[[137 138 132 127 131 121 126]
 [137 147 133 130 125 128 119]
 [134 127 130 126 135 119 134]
 [129 121 127 125 134 120 135]
 [129 135 130 132 122 136 123]
 [127 140 131 136 115 147 117]
 [126 116 122 118 140 109 136]
 [124 110 125 124 136 120 140]
 [141 149 136 130 126 126 120]
 [117 107 120 123 134 122 138]] -> 141

[[128 130 129 132 129 128 130]
 [127 134 133 127 129 124 123]
 [122 153 149 122 129 114 113]
 [124 148 145 125 128 116 115]
 [127 145 140 130 121 124 124]] -> 124

[[148 117 131 103 127 134 124 115 110 102 131 137 117 135 139]
 [126 133 143 144 118 128 140 125 139 147 138 110 125 151 107]
 [124 149 122 150 125 120 144 130 126 132 117 134 130 150 109]
 [105 151 137 109 123 147 115 147 116 141 102 151 125 144 141]
 [134 131 149 114 136 149 104 147 145 152 116 125 119 140 119]
 [115 154 152 132 117 127 154 145 102 112 124 124 115 131 142]
 [123 139 117 151 147 140 138 134 119 104 125 103 142 110 127]
 [136 133 128 110 145 116 112 151 138 140 134 138 132 135 138]
 [105 135 117 117 146 107 143 132 127 144 111 149 127 108 111]
 [109 102 138 130 107 113 139 135 148 124 108 150 139 151 109]] -> 105

[[121 130 137 131 145 115 126 143 145 146 132 141 150 143 112]
 [116 111 109 147 139 123 109 121 130 122 128 114 150 138 121]
 [109 122 128 136 112 141 118 116 123 112 138 116 109 141 112]
 [127 150 123 110 123 145 129 135 106 128 117 123 122 106 141]
 [140 145 117 136 149 121 111 106 124 135 137 114 125 118 133]
 [141 121 128 138 130 144 145 140 144 113 124 148 144 106 130]
 [150 125 141 107 131 112 145 145 132 122 121 150 108 145 113]
 [125 137 113 144 151 120 110 108 116 123 127 121 132 113 143]
 [107 119 114 143 121 139 147 131 146 148 127 110 122 142 112]
 [112 121 116 107 129 149 139 122 114 126 119 117 132 129 126]
 [143 108 128 149 131 114 146 139 147 138 110 138 137 112 110]
 [138 119 133 136 141 133 121 137 132 109 150 107 108 105 134]] -> 143

[[118 135 127 131 118 145 128 128 107 128 128 141 120 139]
 [131 143 136 123 121 128 135 131 128 131 131 117 128 142]
 [138 140 128 126 116 130 129 126 137 120 129 121 117 143]
 [109 119 122 118 144 123 127 134 102 130 139 132 153 120]
 [125 134 135 123 136 121 128 130 142 147 138 143 142 133]
 [141 116 134 131 127 109 122 124 125 129 130 150 127 110]] -> 125

[[117 130 126 130 114 120 120]
 [100 127 138 102 135 120 132]
 [108 156 116 110 146 106 132]
 [136 118 138 123 135 146 118]
 [126 123 125 124 125 126 125]
 [121 133 116 123 125 118 133]] -> 126
---
[[117 100 136 113 140]
 [128 102 148 114 135]
 [109 103 127 116 142]] ⇒ 148

[[120 103 147 117]
 [138 128 137 119]] ⇒ 128

[[118 117 101 122 110]
 [113 134 125 128 113]
 [119 141 126 121 140]] ⇒ 125

[[110 127 145 100 147 137 145]
 [124 137 152 119 120 151 137]] ⇒ 120

[[126 150 139 114 132]
 [122 143 139 108 155]] ⇒ 139

[[125 141 128 125]
 [100 107 132 138]] ⇒ 107
---
array([[131, 125, 130, 126, 136, 135, 132],
       [143, 126, 123, 127, 110, 111, 128],
       [131, 132, 114, 149, 137, 104, 140]]): 125

array([[127, 120, 106, 112, 140, 132],
       [127, 129, 138, 130, 135, 102],
       [134, 132, 119, 136, 111, 121]]): 120

array([[121, 131, 123, 127, 120, 120, 120],
       [119, 126, 105, 131, 120, 109, 118],
       [124, 119, 115, 129, 117, 115, 121]]): 131

array([[141, 134, 116, 139, 125],
       [151, 134, 139, 138, 107],
       [147, 133, 132, 137, 111]]): 134

array([[117, 114, 114, 131],
       [128, 120, 126, 128],
       [130, 128, 120, 103]]): 114

array([[142, 151, 127, 133, 110, 127],
       [135, 139, 137, 125, 134, 137],
       [122, 142, 135, 145, 127, 135]]): 151
---
[[129 129 118 124 119 133 138]
 [127 131 121 131  99 131 105]
 [124 127 133 134 135 119 104]]	133

[[148 130 101 117 123 120 115]
 [112 126 156 141 132 135 139]
 [134 126 112 124 129 127 126]]	112

[[132 120 129 132 122 127 112]
 [134 102 118 144 119 101 127]
 [134 129 127 138 125 124 120]]	127

[[143 126 126 135 111 126 128]
 [130 126 137 130 148 132 130]
 [125 149 135 118 130 154 116]]	135

[[136 121 118 142 117 144 118]
 [141 132 120 140 118 144 127]
 [156 131 125 143 120 150 122]]	125

[[149 132 114 126 141 113 119]
 [130 138 138 114 131 127 117]
 [154 123 142 123 157 152 136]]	142

[[117 133 130 116 124 128 121]
 [145 128 135 148 145 134 130]
 [125 129 127 107 118 141 126]]	127

[[133 125 109 123 126 134 124]
 [140 128 152 126 128 127 127]
 [136 122 126 130 129 137 122]]	126
